-17.88,-16.33,10.73,10.68,-17.94,11.73,-17.19
-17.27,-15.51,9.69,8.16,-17.38,11.08,-17.31
0.48,0.23,-6.35,-5.33,0.76,-6.95,1.09
-4.27,-4.33,-1.98,-1.27,-4.49,-1.80,-4.09
12.83,11.16,-17.97,-17.58,12.76,-19.30,12.92
9.94,8.29,-14.96,-14.38,9.67,-16.18,10.23
19.67,17.42,-24.66,-23.32,19.98,-27.22,21.37
The fifth entry from the end, reading row by row -> -24.66
The 3rd entry from the end, reading row by row? 19.98
The last entry, reading row by row? 21.37
The entry just left of -17.94? 10.68
The entry just left of the centre entry: -1.98
The first entry of the largest entry's row: 19.67
The entry just right of -17.94 -> 11.73
The smallest entry in the first row? -17.94
The top-right entry: -17.19
The third smallest entry -> -23.32
The entry directly below -1.98: -17.97
The smallest entry in the last row? -27.22
The entry directly below 11.73 -> 11.08
The first entry, reading row by row? -17.88
The entry directly below 12.92 is 10.23
The entry just right of 0.48: 0.23
The entry just left of -5.33? -6.35
The entry just right of -17.27 is -15.51
The entry just right of the centre entry -> -4.49
The entry just left of 10.23: -16.18
The smallest entry in the last column: -17.31
The entry directly above 10.23? 12.92
The entry directly above 0.76? -17.38
The entry directly above the centre entry? -5.33
The 3rd entry on the diagonal from the top-right corner is 0.76
The entry directly above 8.29? 11.16
The entry at the centre? -1.27

Questions about the array below. Indices start at 0.
1) The bottom-left entry?
2) The entry in row 0 and column 0?
3) The entry at row 1, column 0?
4) The entry directly above -36?
5) The entry just right of the largest entry?
6) The largest entry?
7) The entry in the bottom-right corner?
8) The entry at row 0, column 2?
-25	-40	-10	-16	-40
-27	-17	-11	-17	-11
-32	-25	-11	-21	-15
-27	-9	-11	-20	-24
30	-32	-28	-4	-7
-40	-13	-27	-41	-38
-20	-46	-27	-20	-22
-30	-29	-2	-19	-17
10	2	-19	-11	-9
-24	-34	0	-25	-18
-35	-26	-1	-19	-14
-36	9	-10	-8	-18
3	-13	-21	-22	-12
-9	-44	-13	-15	-31
1) -9
2) -25
3) -27
4) -35
5) -32
6) 30
7) -31
8) -10

B = [ 0.17 -0.02  0.18 -0.08 -0.12 -0.20 -0.10  0.04 -0.14 -0.08]
Report the third smallest entry.
-0.12
Report the entry just left of 0.18.
-0.02
Report the entry just left of -0.10.
-0.20
Report the entry just right of -0.02.
0.18
Report the entry just left of -0.02.
0.17
Report the 4th-last entry.
-0.10

Questions about the table below.
1) What is the entry directly below the smallest entry?
2) What is the 3rd entry, reading row by row?
3) What is the entry in the bottom-right corner?
4) What is the largest entry in the last row?
5) What is the entry just left of 69?
6) What is the bottom-left entry?
7) What is the 2nd-last entry, reading row by row?
8) What is the 3rd largest entry?
[[-74 -63  65  64 -75]
 [-69 -64  62  67 -72]
 [ 64  75 -70 -70  66]
 [-68 -67  68  73 -70]
 [-68 -67  66  65 -72]
 [ 67  66 -67 -59  71]
 [ 70  62 -63 -64  67]
 [ 72  43 -45 -45  71]
 [ 70  63 -67 -64  74]
 [ 70  61 -71 -64  68]
 [-71 -66  69  65 -74]]
1) -72
2) 65
3) -74
4) 69
5) -66
6) -71
7) 65
8) 73
